Below is a small trained network, with its code and all its weights. Each question gives an input and a target symbol and asks what happens when units are switched off, that is, made to give their printed mean instead of their output.

import numpy as np


def w(rows, s, z=0):
    codes = np.array(rows[::2]) - 128.0
    scale = np.full(codes.shape[1], s)
    scale[-1] = z or s
    return codes * scale


def norm(h):
    return h / np.sqrt((h * h).mean(-1, keepdims=True) + 1e-5)


def f(y):
    return np.maximum(y, 0)


def softmax(a):
    e = np.exp(a - a.max(-1, keepdims=True))
    return e / e.sum(-1, keepdims=True)


def log_softmax(a):
    a = a - a.max(-1, keepdims=True)
    return a - np.log(np.exp(a).sum(-1, keepdims=True))


def net(x, mask):
    ids = ['δζλμξψω'.index(c) for c in x.split()]
    T = len(ids)
    res = E[ids] + P[:T]
    r = norm(res)
    for j in range(2):
        rows = slice(4 * j, 4 * j + 4)
        q, k, v = (r @ M[0][rows].T for M in (Q, K, V))
        z = softmax(np.where(np.tri(T) > 0, q @ k.T / 4**0.5, -1e9)) @ v
        o = O[0][rows]
        res = res + np.where(mask[j], z, o[:, -1]) @ o[:, :-1]
    y = f(norm(res) @ A[0][:, :-1].T + A[0][:, -1])
    res = res + np.where(mask[2:18], y, B[0][:, -1]) @ B[0][:, :-1]
    return log_softmax(norm(res)[-1] @ U[:, :-1].T + U[:, -1])


Q, K, V, O, A, B = {}, {}, {}, {}, {}, {}
E = w([
[140,59,101],'δ',
[69,154,137],'ζ',
[122,45,230],'λ',
[74,76,3],'μ',
[106,202,114],'ξ',
[85,191,87],'ψ',
[9,148,94],'ω',
],0.017)
P = w([
[194,160,254],'0',
[29,99,156],'1',
[27,124,145],'2',
[30,137,145],'3',
[32,142,143],'4',
[20,144,141],'5',
[18,140,143],'6',
[37,151,144],'7',
[31,153,147],'8',
[32,151,143],'9',
[36,158,149],'10',
[32,154,148],'11',
[51,156,151],'12',
],0.0062)
Q[0] = w([
[104,131,10],'head 1',
[75,75,122],'head 1',
[68,139,132],'head 1',
[39,216,104],'head 1',
[135,125,97],'head 2',
[195,47,142],'head 2',
[186,89,89],'head 2',
[159,40,160],'head 2',
],0.013)
K[0] = w([
[186,127,177],'head 1',
[253,169,134],'head 1',
[144,188,193],'head 1',
[235,103,213],'head 1',
[47,130,167],'head 2',
[108,89,50],'head 2',
[66,133,65],'head 2',
[130,79,66],'head 2',
],0.011)
V[0] = w([
[200,78,51],'head 1',
[140,140,158],'head 1',
[185,82,83],'head 1',
[29,142,44],'head 1',
[91,80,54],'head 2',
[149,209,145],'head 2',
[90,131,202],'head 2',
[170,98,11],'head 2',
],0.011)
O[0] = w([
[114,114,125,2],'head 1',
[88,177,228,137],'head 1',
[130,132,153,44],'head 1',
[88,15,243,159],'head 1',
[255,120,57,157],'head 2',
[9,179,59,97],'head 2',
[118,74,193,210],'head 2',
[110,146,62,26],'head 2',
],0.0068,0.006)
A[0] = w([
[53,192,191,168],'neuron 1',
[74,71,153,80],'neuron 2',
[141,211,87,156],'neuron 3',
[136,120,66,97],'neuron 4',
[135,151,99,87],'neuron 5',
[139,112,9,44],'neuron 6',
[43,126,122,214],'neuron 7',
[191,67,79,112],'neuron 8',
[78,65,204,215],'neuron 9',
[121,170,220,156],'neuron 10',
[180,95,166,76],'neuron 11',
[203,56,185,4],'neuron 12',
[135,48,92,210],'neuron 13',
[233,51,203,6],'neuron 14',
[200,88,175,101],'neuron 15',
[197,193,125,47],'neuron 16',
],0.012,0.0029)
B[0] = w([
[181,98,93,254],'neuron 1',
[155,152,148,192],'neuron 2',
[240,114,147,163],'neuron 3',
[47,178,254,149],'neuron 4',
[138,167,51,134],'neuron 5',
[64,199,196,166],'neuron 6',
[218,108,63,245],'neuron 7',
[162,43,58,169],'neuron 8',
[167,89,109,244],'neuron 9',
[89,87,178,194],'neuron 10',
[35,198,163,154],'neuron 11',
[79,197,134,173],'neuron 12',
[109,111,220,193],'neuron 13',
[76,131,41,184],'neuron 14',
[21,201,179,165],'neuron 15',
[216,89,145,133],'neuron 16',
],0.0066,0.0091)
U = w([
[147,46,95,66],'δ',
[189,41,133,168],'ζ',
[83,150,208,125],'λ',
[46,215,125,88],'μ',
[162,178,136,255],'ξ',
[175,175,84,210],'ψ',
[132,82,8,62],'ω',
],0.013,0.0035)

Each question gives the input, a string of symbols that net reads in full, and the target symbol t.
The units are the heads (4 rows each of Q, K, V and O) and the neurons (one row each of A and B). Each row of codes is followed by its name. A weight is (code - 128) times the scale printed after its matrix; where a second scale follows, it is the last column's (O, A, B and U).
mask holds one flag per unit, heads first, then neurons. A switched-off unit (its flag False) gives its mean, the last column of its rows in O or B, instead of its output. The means were averaged over made-up inputs and are rounded, as every weight is.
A unit's drop is (log p(t) with every unit on - log p(t) with that unit switched off) / (log p(t) with every unit on - log p(t) with every unit switched off).
The circuit of an input: a set's keep is (log p(t) with only the set's units on - log p(t) with every unit switched off) / (log p(t) with every unit on - log p(t) with every unit switched off). Starting from the 12 units with the biggest drops (on a tie, the unit counted first), units are removed one at a time, each time the one whose removal leaves the highest keep (on an exact tie, the one counted first), for as long as the keep stays at least 0.8.
circuit, biggest first: the units of the circuit, biggest drop first
most important unit: the unit with the biggest drop
top k neurons: the k neurons with the biggest drops, biggest first
heads that matter: for each layer, one digit per head in row order, 1 if its drop is at least 0.15 and else 0, layers parted by /
drop of u: that unit's drop, to one decimal
input ω λ δ μ ψ ψ ζ ω ω, target ω: most important unit : head 1
input δ ω ζ ξ μ μ μ ζ ξ, target ψ: circuit, biggest first : head 1; neuron 3
input ψ λ ψ ξ ξ ω μ δ δ ω, target ω: heads that matter : 00
input δ μ δ ω ω ω μ ω, target ψ: circuit, biggest first : head 1; neuron 3; head 2
input μ ω ψ ω μ ω ψ ω, target δ: heads that matter : 10
input ω ω μ ζ ξ μ ξ δ μ λ λ λ μ, target μ: circuit, biggest first : neuron 6; head 1; neuron 4
input λ ω ζ, target ζ: circuit, biggest first : neuron 1; neuron 7
input ω ω μ μ μ, target ζ: circuit, biggest first : head 1; neuron 13
input λ μ ω ψ μ, target μ: top 3 neurons : neuron 6; neuron 4; neuron 1
input δ ω ξ ψ ω, target ψ: circuit, biggest first : head 1; neuron 3; neuron 7
input ζ ω ω ψ δ ω ζ μ ω ω ψ μ ψ, target λ: top 2 neurons : neuron 8; neuron 10
input ζ μ ψ, target λ: top 2 neurons : neuron 8; neuron 14
input ψ ω ω ξ, target ω: heads that matter : 01
input ω μ ψ μ ω ω ω δ δ ψ, target ζ: drop of head 1 : 0.3
input ω ω ψ μ λ μ ω δ ζ, target ζ: drop of neuron 1 : 0.1
input ω δ ξ, target ζ: drop of neuron 14 : 0.1
